Below are the code and all the weights of a small trained network. Each question names an input and a class and asks about switching units off, where a switched-off unit gives its printed mean instead of its output.

import numpy as np


def w(rows, s, z=0):
    codes = np.array(rows[::2]) - 128.0
    scale = np.full(codes.shape[1], s)
    scale[-1] = z or s
    return codes * scale


def f(y):
    return y / 2 * (1 + np.tanh(0.7978845608 * (y + 0.044715 * y**3)))


def log_softmax(a):
    a = a - a.max(-1, keepdims=True)
    return a - np.log(np.exp(a).sum(-1, keepdims=True))


def net(x, mask):
    res = np.array(x, float).reshape(1, 4) / 4 @ E
    y = f(res @ A[0][:, :-1].T + A[0][:, -1])
    res = res + np.where(mask, y, B[0][:, -1]) @ B[0][:, :-1]
    return log_softmax(res[-1] @ U[:, :-1].T + U[:, -1])


A, B = {}, {}
E = w([
[89,203,144,185,140,97,255],'x0',
[84,85,56,168,113,247,159],'x1',
[72,13,168,183,184,61,145],'x2',
[67,193,164,196,209,169,55],'x3',
],0.0054)
A[0] = w([
[149,83,128,101,121,128,39,104],'neuron 1',
[83,181,157,194,206,162,32,3],'neuron 2',
[88,31,153,160,161,61,132,76],'neuron 3',
[113,172,161,153,134,105,224,133],'neuron 4',
[184,54,100,61,89,97,206,21],'neuron 5',
[150,154,144,110,136,49,105,54],'neuron 6',
[112,88,96,143,112,196,168,33],'neuron 7',
[129,132,157,111,125,118,124,50],'neuron 8',
[117,182,126,166,159,106,223,91],'neuron 9',
[130,127,129,148,102,121,124,84],'neuron 10',
[136,70,141,108,114,159,48,129],'neuron 11',
[154,203,96,103,101,152,111,53],'neuron 12',
[143,153,167,107,127,66,110,34],'neuron 13',
[132,128,137,119,139,134,139,163],'neuron 14',
[143,152,161,128,116,61,100,78],'neuron 15',
[91,72,101,172,120,251,170,71],'neuron 16',
[144,170,162,108,132,22,104,74],'neuron 17',
[92,45,136,179,174,91,135,64],'neuron 18',
[106,164,155,152,134,108,218,130],'neuron 19',
[156,68,128,91,139,134,27,109],'neuron 20',
[164,225,118,76,94,179,114,95],'neuron 21',
[155,88,123,103,76,107,168,26],'neuron 22',
],0.012,0.0022)
B[0] = w([
[125,126,52,131,98,132,134,209],'neuron 1',
[80,164,212,129,45,25,149,253],'neuron 2',
[168,111,192,129,113,222,133,250],'neuron 3',
[131,119,46,123,83,129,124,215],'neuron 4',
[81,172,206,141,70,48,129,223],'neuron 5',
[138,150,121,132,185,114,106,177],'neuron 6',
[142,153,135,128,187,97,108,184],'neuron 7',
[129,145,125,114,140,126,133,123],'neuron 8',
[121,97,53,118,81,129,115,211],'neuron 9',
[118,120,132,144,131,127,118,121],'neuron 10',
[118,114,50,137,105,135,120,218],'neuron 11',
[149,99,175,145,124,182,136,178],'neuron 12',
[127,136,127,122,188,118,118,168],'neuron 13',
[130,120,126,135,129,125,126,134],'neuron 14',
[141,152,116,120,179,115,139,172],'neuron 15',
[152,149,106,109,252,89,107,252],'neuron 16',
[132,132,117,123,231,114,110,213],'neuron 17',
[154,110,182,124,125,217,144,230],'neuron 18',
[115,108,58,131,92,138,123,206],'neuron 19',
[116,107,36,125,95,136,147,235],'neuron 20',
[155,88,195,132,126,217,140,215],'neuron 21',
[91,140,168,142,103,97,132,167],'neuron 22',
],0.027,0.0062)
U = w([
[93,108,16,131,81,143,131,248],'0',
[158,106,201,144,128,234,159,146],'1',
[36,182,190,155,83,44,144,1],'2',
[132,165,105,113,255,102,97,163],'3',
],0.007,0.00085)

Each question gives the input, the list of numbers given to net, and the class t.
The units are the neurons (one row each of A and B). Each row of codes is followed by its name. A weight is (code - 128) times the scale printed after its matrix; where a second scale follows, it is the last column's (A, B and U).
mask holds one flag per neuron, in row order. A switched-off neuron (its flag False) gives its mean, the last column of its row in B, instead of its output. The means were averaged over made-up inputs and are rounded, as every weight is.
A unit's drop is (log p(t) with every unit on - log p(t) with that unit switched off) / (log p(t) with every unit on - log p(t) with every unit switched off).
The circuit of an input: a set's keep is (log p(t) with only the set's units on - log p(t) with every unit switched off) / (log p(t) with every unit on - log p(t) with every unit switched off). Starting from the 12 units with the biggest drops (on a tie, the unit counted first), units are removed one at a time, each time the one whose removal leaves the highest keep (on an exact tie, the one counted first), for as long as the keep stays at least 0.8.
circuit, biggest first: the units of the circuit, biggest drop first
top k neurons: the k neurons with the biggest drops, biggest first
drop when u is switched off: that unit's drop, to one decimal
input [-1,1,7,6], class 1: circuit, biggest first => (neuron 3)
input [4,2,6,-8], class 2: top 3 neurons => (neuron 5; neuron 22; neuron 21)
input [2,-5,-5,3], class 1: top 2 neurons => (neuron 21; neuron 16)
input [8,-6,4,-3], class 0: top 3 neurons => (neuron 4; neuron 9; neuron 19)
input [-6,8,5,-6], class 3: top 3 neurons => (neuron 16; neuron 7; neuron 2)
input [-2,5,-5,-6], class 2: top 2 neurons => (neuron 5; neuron 3)
input [0,-7,6,8], class 2: top 2 neurons => (neuron 2; neuron 21)
input [-3,-5,-4,0], class 3: top 4 neurons => (neuron 3; neuron 18; neuron 17; neuron 6)
input [-3,-3,4,-3], class 1: top 2 neurons => (neuron 2; neuron 3)
input [2,8,6,-4], class 3: top 2 neurons => (neuron 16; neuron 7)
input [3,-6,-6,-1], class 1: top 3 neurons => (neuron 21; neuron 16; neuron 12)
input [4,7,7,8], class 2: top 2 neurons => (neuron 2; neuron 21)
input [8,2,7,3], class 0: drop when neuron 19 is switched off => 0.8
input [2,3,-1,8], class 2: circuit, biggest first => (neuron 2)
input [7,-4,-3,7], class 0: drop when neuron 19 is switched off => 1.2
input [-7,8,-2,-2], class 3: drop when neuron 9 is switched off => 0.2
